In the rows, 128 means zero.
Each row has two labels, one from each of two sets.
[109 120 117 126 101 114 124 120 128 131 109 130 131 128 136 109 121 115
 132 124 149 131 129 126 148 106 122 139 141 147 121 100 162 118 121 117
 125 153 120  93 142 121 109 129 115 134 134 134 148 132 137 134 140 127
 127 118 142 126 135  88 134 156 124 119 128 124 130 156 131 144 122 106
 153 119 112 117  92 132 129]  <56> <66>
[ 68 153 143 140  89 110 133 145 135 134  94 106 117 122 124 119 119 197
  94 143 154 148 128 154 127 114 126 123 144 137 125 153 166  93 125 144
 133 144  94  95 114 122  96 152 133 118 125 171 143 137 138 130 117 117
 140 150 127 141 139  76 129 146 117 127 131 123 125 169 139 137 127 113
 159 134 137 129 121 128 125]  <61> <66>
[107 148 115 142 139 136 129 133 120 117  95 107 146 129 131 139 120 163
 120 132 142 143 112 119 132 130 132 105 126 137 112 131 159 132 137 128
 133 149 121 110 142 112 111 141 126 138 139 160 119 145 142 124 134 127
 131 131 129 127 177 122 141  99 136 113 143 142 109 130 132 145 105  98
 129 123 126 120 110 138 136]  <56> <63>
[103 117 126 142 127 148 124 112 127 131  99 116 130 137 122 134 110 146
 115 153 136 149 110 131 128  99 124 104 121 125 134 132 167 107 128 128
 128 134 113 103 142 118 112 141 126  99 129 171 141 144 138 129 144 126
 137 125 136 122 120  80 134 151 134 117 122 129 103 145 142 145 130 126
 136 110 119 133 126 118 140]  <61> <64>
[113 177 127 115   4 156 138 137 133 129 111 118 145 126 132 141 109 153
 125 155 149 135 107 106 132 138 128 106 100 142 125 130 156  99 124 114
 120 156 122  96 151 103 105 139 128 134 150 169 147 150 133 118 143 124
 113 121 151 134 169 113 150 109 121 114 145 126 104 149 123 142 104 106
 164 126  96 117  87 136 146]  <56> <63>
[100 111 132 139 125 127 151 134 147 160  92 125 140 100 134 135 118 154
 110 127 181 155  99 144 150 123 119 177 108 129  93 122 127 132 126 115
 122 120 116 111 118  92 102 141 119 129 140 156 117 136 118 141  52 138
 107 123 145 131 139 114 141  82 111 112 133 135 106 150 122 190 104  97
 145  52  89 119 114 134 143]  <56> <64>
[111 164 130 170  78 133 134  86 133 108  67 123 140 115 126 120 131 178
 106 143 138 156 153 140 149  56 128  98 177 147 119 109 224 141 134 115
 131 145 108  88 153 114  94 152 137 139 112 168 133 150 151 116 160 135
 160 135 151 121  88  30 135 170 146 121 106 115 101 166 154 193 130 143
 152 108 132 161 126 146 127]  <61> <66>
[117 121 128 133 121 127 134 141 123 134 104 125 135 111 130 138 130 152
 123 125 156 131 114 126 136 129 122 144 127 145 114 127 162 138 122 122
 145 143 122  98 148 102 110 142 120 143 139 151 137 150 134 125 131 128
 118 114 130 132 143 113 134 110 121 112 131 122 108 140 163 174 109 117
 143 102 108 124  92 133 141]  <56> <71>
[102 137 120 116 124 163 117 137 134 111 113 110 137 157 128 138 107 166
 117 161 148 144 113 130 117 120 132  80 104 123 137 171 146  78 124 142
 130 133 115 116 137 109 114 136 130 108 137 178 158 147 141 124 161 107
 139 142 125 123 156 108 145 147 136 114 129 140 119 141 140 100 131 122
 128 146 124 134 141 128 137]  <61> <63>
[ 90 152 121 143 118 131 134 141 135 119 103 107 136 140 130 132 110 183
 110 144 148 151 114 145 129 126 138 105 121 112 119 170 134  89 126 140
 135 129 111 123 111 119 101 160 129 109 130 173 137 136 128 139 108 124
 132 151 125 130 169 109 147 134 112 107 140 135 120 139 127 127 125 103
 135 128 145 120 163 130 147]  <61> <63>
[ 87 141 129 147 119 124 134 138 119 122  86 123 131 134 130 131 116 192
 102 153 148 149 122 141 134 115 124 107 146 135 129 156 153 110 124 138
 132 143 110 116 139 124 107 145 123 120 133 174 157 141 130 125 137 137
 145 140 125 131 166  92 135 143 139 109 142 124 124 150 133 138 118 109
 149 126 133 122 112 120 138]  <61> <63>
[ 89 132 146 147 114 104 133 131 130 132  99 129 111 119 123 118 119 159
 103 145 144 137 125 156 121 106 118 132 142 132 126 141 147 124 129 123
 130 115 123 111 105 120 123 151 126 138 116 156 132 124 125 137 106 131
 139 149 137 125 110  96 126 150 121 137 119 123 141 149 141 141 146 122
 136 116 131 136 130 123 104]  <61> <66>
[101 170 137 127  70 123 132 136 121 100  95 113 131 111 142 127  96 133
 111 141 150 136 133 143 130 104 123  96 128 121 130 173 126 108 121 157
 137 155 127 135 115 140  91 144 112 118 138 189 191 147 123 140 147 133
 153 167 116 132 136  90 145 162 141  93 138 118 136 134 127 145 128 107
 152 146 166 129 153 109 123]  <61> <70>
[ 83  82 134 127 124 129 129 136 121 135  92 115 116 125 130 117 109 152
 105 155 160 139 108 152 123 120 112 128 125 137 126 152 155 107 136 146
 131 138 113  84 133 119 106 137 127 113 142 180 191 146 128 129 131 108
 136 128 117 128 134  82 134 142 151 109 124 121 117 156 128 152 130 102
 155 106 111 120  95 119 116]  <61> <71>
[ 96 105 137 131 118 114 139 139 136 145  91 132 133 105 127 140 131 173
 113 130 155 147 116 143 132 121 119 160 132 141 108 122 172 123 125 132
 129 134 107  89 132 108 106 142 124 134 137 163 113 139 131 123 100 122
 120 126 133 134 136 108 136 103 112 132 138 131 115 149 134 155 108 106
 154  97  96 120  92 139 121]  <56> <64>
[ 81 158 119 142  98 133 139 146 126 119  78 111 133 126 136 133 112 179
 105 144 145 141 119 133 132 122 121 106 130 131 120 156 177  85 122 145
 140 149 117  90 139 119 106 142 124 148 150 182 164 153 148 121 136 113
 144 140 117 130 174 112 139 120 140 116 145 131 128 145 137 134 107 112
 149 140 127 122  95 134 128]  <61> <63>
[ 75 125 135 148 118 120 139 135 137 133  91 114 128 137 128 127 112 188
 105 141 155 147 115 152 123 119 127 134 125 115 124 159 137 103 128 141
 132 114 114 123 113 114 107 147 124 117 133 181 145 138 112 132  89 119
 141 147 134 123 132 108 134 130 127 128 134 130 124 139 138 139 124 112
 129 107 129 130 145 121 138]  <61> <71>
[ 80 127 121 146  93  97 131 125 129 132 101 128 134 126 130 131 126 151
 133 118 150 143 132 150 125 106 115 135 150 144 113 122 188 112 122 131
 128 149 120  98 116 128 108 126 134 132 132 140 113 133 139 129 127 111
 137 127 142 124 130  96 119 124 107 146 110 132 130 156 148 141 127 112
 142 125 122 147 114 103 130]  <61> <66>
[ 98 123 135 136 127 117 134 130 136 138 104 123 134 111 124 121 133 153
 118 148 150 137 104 126 128 133 116 149 134 127 115 121 142 124 121 120
 128 140 119 101 148 106 113 139 116 135 133 146 132 134 135 128 106 126
 116 119 135 132 144 117 134 105 124 124 132 135 115 142 118 139 107 107
 141 106 103 115  91 130 143]  <56> <71>

Each row has two labels, one from each of two sets.
[112 105 133 112 116 131 168 152 125 150 138 141 137 112 109 133 145 134
 114 128 135 109 114 120 115 103 148 119 135 141 142 121 120 136 113 159
 124 131 140 129 108 133 126 133 117 134 146 155 133 153 134 125 155 165
 124 118 118 130 116 109 126 132 108 117 113 144 113 128 117 116 106 118
 134 126 130 124 162 128 107]  (71) N
[153  99 139 124 124 112 130 127 121 147 115 125 115 127 126 133 125 134
 108 145 151 117 134  95 102 112 135 123 180 141 135 173 119 145 126 174
 121 149 122 136  94  97 145 124 123 126 174 117 113 139 135 132 147 108
 114 111 115 135 144 132 131 132 110 106 137 124 132 132 105 135 132 124
 131 122 162 126 122 152 121]  (72) N
[161 132 127 159 128 108 126 128 105 137 136 122 145 137 118 133 134 144
 110 141 140 111 127  98 117 119  93  84 187 128 141 132 124 142 124 146
 124 137 124 151 123 114 151 124 133 141 116 123 147 158 129 119 130 152
 150 149 150 135 133 126 125 139 147 130 142 128 130 118 119 127 120  99
 149 128 130 123 127 142 132]  (67) H
[155 100 118 138 160 117 119 109 103 128 114  94 164 108 113 111 121 105
 112 145 111 119 131 124 123 134 106 141 174 110 110 128 127 150 112 109
  98 125 110 156 119 133 131 118 134 127  81 124 135 126  95 145 136 135
 146 133 108 140 128 117 114 139 128 134 134 127 135 132  96 144 146 127
 119 137 132 137 136 172 124]  (72) H
[124 146 141 137 149 134 113 128  96 131 131 108 147 121 114 118 131 115
 122 134 112 126 133 136 121 128 113 106 136 112 134 118 107 135 119 127
 127  94 130 132 112 147  98 124 156 122  70 128 141 137  94 113 158 142
 154 146 123 124 124 103  97 124 141 110 132 111 128 115 131 137 129 113
 142 138 110 138 137 151 117]  (62) H
[119 109 137 118  97 125 165 156 110 134 130 122 120 120 124 131 144 120
 144 110 135  93 121 117 109 111 146 109 140 110 141 111 111 138 133 146
 131 108 149 120  91 153 122 131 129 149 110 139 132 164 116  99 158 153
 100 114 119 127 135 111  99 124 139 114 115 141 129 127 132 124  95 114
 122 124 133 124 165 143 104]  (62) N
[125 107 131 126 108 125 143 138 111 126 127 111 126 106 113 118 134 128
 129 132 123 101 109 110 119 126 123 110 160 104 137 139 120 139 136 152
 129 104 118 112  98 154 115 133 136 148 116 147 138 144 102  99 152 158
 139 114 113 119 133 115  83 118 121 128  99 117 128 138 118 136 123 116
 125 144 141 128 183 143 108]  (62) N
[134 120 135 130 108 104 155 133 118 142 134 112 136 121 127 122 150 134
 120 118 126 102 123  93 117 116 126 100 182 100 128 146 120 141 106 158
 138 125 123 149 113 152 132 123 139 150 112 141 146 162 120 106 149 171
 128 111 114 139 125 127 114 131 157 131 115 129 123 118 123 121 110  91
 134 126 135 124 151 147 116]  (62) H
[150 142 122 161 141 101 144 141 128 139 123 114 121 132 100 128 136 136
 132 128 142 111 139 116 108 118 124 115 158 132 138 136 111 145 122 128
 116 143 132 142 108 129 144 129 142 141  43 113 132 146 140 132 142 130
 120 123 111 152 150 120 121 137 157 123 139 124 130 121 105 118 111  98
 127 128 112 137 125 136 133]  (67) N
[140 139 122 131 134 122 107 129 109 129 122 113 144 129 132 129 128 131
 122 131 135 121 153 125 121 121 109  98 151 134 137 107 138 148 111 126
 125 132 130 135 140 132 125 106 132 117 105 113 140 143 115 112 151 128
 160 152 130 136 138 109 107 152 138 141 155 106 129 113 121 139 121 121
 152 140 105 126 123 135 123]  (67) H
[157 156 119 148 130 114 128 122 125 136 149 114 122 135 135 125 134 148
 115 129 150 123 140 105 117 129 100  99 153 120 140 160 128 133 132 126
 117 152 125 138 132 114 143 102 130 138 107 132 138 158 134 112 143 148
 146 122 136 136 130 123 114 145 151 135 133  97 123 114 108 129 123  74
 150 140 117 143 132 109 143]  (67) D
[110 137 134 112 126 135  98 127 112 130 124 117 145 132 106 160 138  96
 119 128 115 134 141 135 125 145 145 121 105 116 140 108 102 134 108 119
 122  77 155 108 130 145  90 128 168 134  71 107 123 122  89 119 149 114
 147 146 132 124 144  91  93 135 140 127 167 112 132 120 136 150 119 132
 145 136 105 135  44 150 106]  (62) N
[158  97 126 131 140 117 118 124 100 133 114 115 139 115 119 123 122 114
 111 134 118 124 134 107 123 114 118 135 172 125 136 131 131 148 104 135
 124 128 129 144 115 132 137 128 124 120  86 114 125 130 108 129 149 106
 128 144 112 141 141 125 135 141 166 112 142 128 136 123 106 139 130 128
 129 125 129 133 124 169 122]  (72) H
[135 125 150 124 113 130 116 145 112 136 118 147 131 130 120 125 139 130
 140 130 130 118 129 121 118 136 128 113 135 139 134 135 112 143 119 139
 122  95 133 121 117 154  99 136 155 132 115 108 142 159 115 114 138 142
 137 148 138 131 150 120 118 134 130 110 129 116 138 132 130 134 122 117
 159 129 117 137 121 141 102]  (62) H

Each row has two labels, one from each of two sets.
[155 114 117 136 144 125 147 126 116 132 123 126 120 131 112 124 129 119
 116 136 136 151 135 128 134 139 160 127 125 137 120  58 143 121 118 113
 119 132 135 131 129 119  88 129 126 118 139 142 126 114 136 118 127 131
 134 186 138 138 123 134 126 119 121 130 126 135 125 119 141 134 144 128
 112 113 117 124 139 123 123]  F Q256
[ 99 126 153 121 148 146 157 121 103 115 124 128 146 124 134 127 127 119
 100 144 100 111 121 116 134 147 127 131 128 139 133 124 120 116 138 107
 120 123 126 131 125 123 135 130 131 124 120  96 163 125 130  57 140 122
 121 148 119 133 121 108 135 149 130 128 124 132 136 141 116 126 141 125
 131 122 134 133 122 120 128]  F Q235
[113  96 159 117 158 137 194 126 145 116 124 136 151 132 136 124 126 115
 100 138 116 124 127 114 138 147 150 127 137 138 130 178 132 127 142  87
 125 120 140 138 130 117 143 131 124 135 143 139 168 118 128  20 134 128
 127 169 118 138 123 111 124 134 118 131 120 134 135 138 143 131 159 125
 122 105 133 127 123 109 127]  F Q256
[122 140 130 134 133 128  79 128 114 133 133 126 138 123 111 130 136 140
 119 139 124 130 128 129 139 108 132 136 124 108 126  82 127 118 121 136
 126 127 134 133 129 132 143 125 133 117 133 103 151 127 127 147 142 130
 134 169 121 125 130 125 131 132 124 132 129 132 129 125 119 129 131 129
 135 123 119 128 138 132 129]  Z Q235
[ 74 119 158 119 135 126 112 139 134 122 135 134 145 144 139 138 129  94
 122 114 118 118 126 117 152 150 128 118 112 114 126 131 120 130 145 147
 137 127 120 135 128 116 188 144 122 128 123 126 119 129 132  87 118 132
 124 144 125 117 130 122 122 116 127 139 130 128 127 146 132 120 162 124
 116 129 118 130 101 140 126]  F Q303
[ 59 106 155 128 146 129 140 139 134 124 136 127 151 138 129 133 128 104
 127 119 118 116 122 119 153 122 124 120 122 114 122 151 124 128 138 139
 137 123 128 135 130 119 194 144 125 126 129 133 127 129 130  90 131 130
 124 137 114 117 119 109 123 125 126 128 128 133 128 147 127 117 154 126
 115 132 124 130 115 137 128]  F Q155
[157 130 107 127 127 121 180 120  99 122 117 132 108 129 135 122 121 115
 115 130 118 130 129 126 111 178 131 122 129 159 129  76 139 130 123 115
 120 137 119 115 127 124  54 121 132 129 113 122 110 121 138 104 111 121
 121 122 144 140 123 131 134 127 133 130 133 128 126 122 130 130 127 126
 118 125 131 126 120 123 125]  T Q235
[126 152 148 124 123 131 141 124 133 115 122 127 148 128 131 128 119 122
 115 139 105 118 124 123 122 124 125 135 135 127 142 200 114 124 147 101
 118 112 134 120 125 130 177 127 130 136 146 105 175 128 117  72 133 127
 122 125 117 133 153 132 138 141 125 119 120 124 138 129 140 131 110 125
 147 129 131 129 136 109 131]  T Q256
